Below are the code and all the weights of a small trained network. Each question names an input and a class and asks about switching units off, where a switched-off unit gives its printed mean instead of its output.

import numpy as np


def w(rows, s, z=0):
    codes = np.array(rows[::2]) - 128.0
    scale = np.full(codes.shape[1], s)
    scale[-1] = z or s
    return codes * scale


def f(y):
    return y / 2 * (1 + np.tanh(0.7978845608 * (y + 0.044715 * y**3)))


def log_softmax(a):
    a = a - a.max(-1, keepdims=True)
    return a - np.log(np.exp(a).sum(-1, keepdims=True))


def net(x, mask):
    res = np.array(x, float).reshape(1, 6) / 4 @ E
    y = f(res @ A[0][:, :-1].T + A[0][:, -1])
    res = res + np.where(mask, y, B[0][:, -1]) @ B[0][:, :-1]
    return log_softmax(res[-1] @ U[:, :-1].T + U[:, -1])


A, B = {}, {}
E = w([
[145,114,128,128,118,139,119,149,134,133,135,122],'x0',
[72,101,122,124,225,55,72,149,148,148,196,53],'x1',
[112,137,235,131,149,148,86,154,2,189,94,116],'x2',
[77,52,135,67,67,178,181,45,108,140,140,22],'x3',
[78,99,150,154,43,36,202,180,97,136,185,177],'x4',
[12,198,61,94,76,206,67,194,118,129,153,144],'x5',
],0.008)
A[0] = w([
[129,111,15,99,119,118,189,108,254,82,157,118,2],'N1',
[78,105,124,158,196,100,102,162,117,122,183,70,106],'N2',
[108,140,245,128,181,160,92,166,17,174,97,122,51],'N3',
[95,112,111,115,191,75,104,137,142,179,199,87,102],'N4',
[88,105,171,157,75,41,180,183,97,125,199,138,97],'N5',
[199,157,110,120,30,186,193,114,112,103,30,203,89],'N6',
[117,158,148,155,130,135,144,120,140,121,134,111,122],'N7',
[48,158,18,82,64,170,84,159,195,90,172,153,108],'N8',
[95,127,111,127,180,73,99,145,157,137,188,66,93],'N9',
[77,89,131,138,44,46,201,177,96,149,177,151,92],'N10',
[87,56,97,50,72,171,205,62,190,114,162,43,87],'N11',
[108,83,127,127,180,72,85,156,117,92,153,80,85],'N12',
[180,184,63,184,143,62,105,157,183,90,122,177,97],'N13',
[214,47,202,145,179,60,173,96,97,170,65,94,76],'N14',
[67,79,138,42,76,155,165,76,80,180,106,15,78],'N15',
[56,161,91,120,106,145,85,181,107,127,121,110,63],'N16',
[115,133,106,160,101,80,161,154,90,148,174,163,76],'N17',
[238,64,149,183,150,66,187,57,201,75,163,123,106],'N18',
[102,147,208,139,113,137,79,143,50,173,94,112,82],'N19',
[119,131,202,118,120,131,90,133,22,221,107,117,70],'N20',
[88,105,153,120,85,69,187,180,107,121,182,176,88],'N21',
[154,149,146,149,66,184,184,119,96,118,29,171,72],'N22',
[166,184,131,166,165,118,105,158,128,128,150,179,80],'N23',
[139,158,146,142,170,115,117,162,136,100,125,186,81],'N24',
[173,164,102,79,187,191,91,109,149,91,76,73,87],'N25',
[169,141,86,99,180,175,80,104,129,121,82,104,92],'N26',
[162,215,117,185,203,75,94,218,179,153,85,215,80],'N27',
[23,190,86,92,87,211,87,181,99,139,176,134,86],'N28',
[170,108,167,121,156,109,161,122,134,133,120,132,16],'N29',
[156,168,134,96,204,181,87,99,158,124,53,77,96],'N30',
[81,105,133,112,195,55,71,144,161,166,153,59,99],'N31',
[134,189,127,173,154,114,95,193,147,137,106,197,78],'N32',
[156,150,99,106,183,168,72,101,139,125,113,93,91],'N33',
],0.0075,0.0057)
B[0] = w([
[108,109,91,123,144,36,185,193,255,47,159,86,215],'N1',
[204,186,141,81,52,176,161,125,100,115,171,171,181],'N2',
[97,113,76,122,144,55,209,173,252,76,138,78,215],'N3',
[218,187,119,84,76,191,147,106,105,97,173,175,186],'N4',
[68,114,117,165,104,187,49,47,189,167,115,150,209],'N5',
[220,210,113,55,42,189,164,67,99,74,198,188,223],'N6',
[131,129,137,132,128,116,141,122,129,142,139,133,126],'N7',
[86,155,65,84,182,81,179,196,111,181,52,133,238],'N8',
[196,208,126,73,76,182,153,98,116,75,150,166,183],'N9',
[62,120,132,197,107,194,63,62,190,177,124,160,217],'N10',
[157,52,236,186,150,78,104,153,48,66,166,41,254],'N11',
[156,182,118,94,86,168,153,107,91,92,144,156,166],'N12',
[149,71,178,165,144,72,117,152,118,84,162,48,199],'N13',
[80,173,71,107,191,103,146,173,39,214,48,159,255],'N14',
[181,42,205,182,151,107,91,154,32,92,159,72,248],'N15',
[107,134,104,98,181,121,147,150,75,173,87,144,169],'N16',
[84,102,152,155,110,152,107,89,158,164,122,138,158],'N17',
[58,167,46,65,202,86,168,212,76,219,34,160,254],'N18',
[109,135,64,114,150,44,158,183,225,70,134,89,190],'N19',
[131,123,78,122,152,43,156,188,223,83,153,87,207],'N20',
[93,103,125,170,114,178,79,55,188,169,101,149,190],'N21',
[186,177,129,83,78,179,158,122,114,91,186,188,192],'N22',
[126,83,155,149,135,124,117,129,61,99,135,76,162],'N23',
[141,87,163,143,142,112,108,143,88,121,137,114,152],'N24',
[69,112,127,191,108,163,61,58,185,189,132,155,203],'N25',
[78,110,131,173,113,167,75,67,176,163,136,156,183],'N26',
[149,71,199,162,124,119,116,138,57,96,153,58,218],'N27',
[123,140,102,93,208,107,145,182,28,220,52,166,224],'N28',
[99,131,112,114,155,133,134,147,104,157,127,114,140],'N29',
[63,104,133,170,96,170,64,86,192,188,124,161,205],'N30',
[193,185,142,67,64,205,149,103,117,95,148,194,200],'N31',
[153,58,178,163,140,105,107,129,51,95,124,76,175],'N32',
[77,126,128,168,111,162,105,78,165,155,132,166,181],'N33',
],0.0074,0.0095)
U = w([
[104,144,82,85,194,129,147,170,68,205,49,144,19],'0',
[151,44,210,175,146,131,97,135,64,72,155,66,72],'1',
[189,195,118,67,79,203,150,102,124,76,170,175,214],'2',
[74,98,118,186,124,188,55,65,213,178,116,150,100],'3',
[112,109,74,118,159,80,172,174,247,59,138,90,253],'4',
],0.011,0.00049)

Each question gives the input, the list of numbers given to net, and the class t.
The units are the neurons (one row each of A and B). Each row of codes is followed by its name. A weight is (code - 128) times the scale printed after its matrix; where a second scale follows, it is the last column's (A, B and U).
mask holds one flag per neuron, in row order. A switched-off neuron (its flag False) gives its mean, the last column of its row in B, instead of its output. The means were averaged over made-up inputs and are rounded, as every weight is.
A unit's drop is (log p(t) with every unit on - log p(t) with that unit switched off) / (log p(t) with every unit on - log p(t) with every unit switched off).
The circuit of an input: a set's keep is (log p(t) with only the set's units on - log p(t) with every unit switched off) / (log p(t) with every unit on - log p(t) with every unit switched off). Starting from the 12 units with the biggest drops (on a tie, the unit counted first), units are removed one at a time, each time the one whose removal leaves the highest keep (on an exact tie, the one counted first), for as long as the keep stays at least 0.8.
units of the circuit, in order: the units of the circuit, biggest drop first
most important unit: the unit with the biggest drop
top k neurons: the k neurons with the biggest drops, biggest first
drop of u: that unit's drop, to one decimal
input [4,-7,7,-2,8,-2], class 3: most important unit => N10
input [-5,0,-7,-2,7,0], class 3: top 2 neurons => N10; N5
input [-5,0,-7,-5,-7,8], class 0: top 2 neurons => N8; N28
input [5,4,7,-6,-6,-1], class 4: top 2 neurons => N3; N19
input [-6,7,-4,2,-4,8], class 0: top 4 neurons => N8; N28; N16; N6
input [7,3,-5,-7,-2,7], class 0: top 4 neurons => N8; N28; N11; N15
input [1,-2,1,-6,-2,5], class 1: top 2 neurons => N27; N18
input [6,7,-4,-1,7,6], class 2: units of the circuit, in order => N9; N4
input [-4,7,0,7,-4,6], class 1: top 2 neurons => N15; N11
input [-2,8,7,6,-8,3], class 2: top 4 neurons => N31; N2; N4; N9
input [6,-5,-2,0,0,-4], class 2: top 4 neurons => N6; N8; N28; N22
input [8,3,8,-6,8,-4], class 3: top 2 neurons => N5; N10
input [7,-1,5,-7,-5,-6], class 1: top 4 neurons => N27; N8; N32; N28
input [-7,-4,6,6,-6,-7], class 0: units of the circuit, in order => N14
input [-8,-8,2,2,-3,7], class 2: top 4 neurons => N6; N22; N18; N14
input [2,-7,-1,-5,-2,3], class 2: top 2 neurons => N6; N11
input [7,4,-4,4,-1,-7], class 0: drop of N18 => 0.5
input [3,1,8,-3,-8,5], class 3: drop of N30 => 0.8
input [2,4,-6,-2,5,6], class 0: drop of N28 => 1.2
input [-7,6,5,-3,8,-5], class 3: most important unit => N5
